Below is a small trained network, with its code and all its weights. Each question gives an input and a class and asks what happens when units are switched off, that is, made to give their printed mean instead of their output.

import numpy as np


def w(rows, s, z=0):
    codes = np.array(rows[::2]) - 128.0
    scale = np.full(codes.shape[1], s)
    scale[-1] = z or s
    return codes * scale


def f(y):
    return np.maximum(y, 0)


def log_softmax(a):
    a = a - a.max(-1, keepdims=True)
    return a - np.log(np.exp(a).sum(-1, keepdims=True))


def net(x, mask):
    res = np.array(x, float).reshape(1, 5) / 4 @ E
    y = f(res @ A[0][:, :-1].T + A[0][:, -1])
    res = res + np.where(mask, y, B[0][:, -1]) @ B[0][:, :-1]
    return log_softmax(res[-1] @ U[:, :-1].T + U[:, -1])


A, B = {}, {}
E = w([
[112,87,238,44,119,30,115,130,133,139,66],'x0',
[123,74,159,140,145,182,68,111,158,75,60],'x1',
[214,142,102,181,96,144,77,178,95,158,198],'x2',
[146,198,191,134,132,254,207,127,45,96,153],'x3',
[131,21,67,165,1,88,114,189,165,49,159],'x4',
],0.0094)
A[0] = w([
[86,68,150,108,127,52,78,117,133,114,129,184],'neuron 0',
[72,115,196,99,71,153,230,117,118,68,126,80],'neuron 1',
[66,119,5,157,161,138,152,73,166,109,116,150],'neuron 2',
[173,119,39,163,47,57,131,212,108,145,237,118],'neuron 3',
[164,182,149,156,131,213,122,129,83,141,160,4],'neuron 4',
[147,170,90,136,187,96,61,106,132,191,140,27],'neuron 5',
],0.012,0.0027)
B[0] = w([
[162,116,2,149,80,110,103,170,165,152,166,197],'neuron 0',
[124,175,149,165,175,172,140,107,98,144,157,204],'neuron 1',
[176,79,153,82,80,33,106,152,126,155,118,190],'neuron 2',
[170,36,84,104,136,122,14,123,200,109,16,250],'neuron 3',
[103,84,108,110,106,55,110,134,170,128,114,211],'neuron 4',
[110,124,169,158,101,211,160,139,101,47,135,181],'neuron 5',
],0.0075,0.018)
U = w([
[124,64,52,114,54,2,14,204,143,97,51,254],'0',
[112,219,178,187,145,219,164,131,4,79,159,2],'1',
],0.0059,0.0014)

Each question gives the input, the list of numbers given to net, and the class t.
The units are the neurons (one row each of A and B). Each row of codes is followed by its name. A weight is (code - 128) times the scale printed after its matrix; where a second scale follows, it is the last column's (A, B and U).
mask holds one flag per neuron, in row order. A switched-off neuron (its flag False) gives its mean, the last column of its row in B, instead of its output. The means were averaged over made-up inputs and are rounded, as every weight is.
A unit's drop is (log p(t) with every unit on - log p(t) with that unit switched off) / (log p(t) with every unit on - log p(t) with every unit switched off).
The circuit of an input: a set's keep is (log p(t) with only the set's units on - log p(t) with every unit switched off) / (log p(t) with every unit on - log p(t) with every unit switched off). Starting from all 6 units, units are removed one at a time, each time the one whose removal leaves the highest keep (on an exact tie, the one counted first), for as long as the keep stays at least 0.8.
circuit, biggest first: the units of the circuit, biggest drop first
top k neurons: the k neurons with the biggest drops, biggest first
drop of u: that unit's drop, to one decimal
input [-6,3,1,6,-5], class 0: top 3 neurons : (neuron 4; neuron 1; neuron 5)
input [3,-6,-8,-2,-3], class 1: top 4 neurons : (neuron 3; neuron 4; neuron 1; neuron 2)
input [-4,6,-5,2,3], class 1: circuit, biggest first : (neuron 3)
input [8,-5,4,-1,-7], class 1: circuit, biggest first : (neuron 3; neuron 5)
input [-5,-8,1,8,-4], class 0: top 2 neurons : (neuron 4; neuron 5)
input [1,2,-4,-3,-6], class 1: top 4 neurons : (neuron 3; neuron 4; neuron 5; neuron 2)
input [-6,1,-8,6,1], class 1: top 2 neurons : (neuron 3; neuron 1)
input [-1,0,-4,4,-4], class 1: drop of neuron 3 : 0.2
input [-8,7,8,8,1], class 0: drop of neuron 4 : 0.6
input [5,7,2,5,5], class 1: drop of neuron 4 : 0.1
input [5,-7,-3,-2,-8], class 1: drop of neuron 3 : 0.2
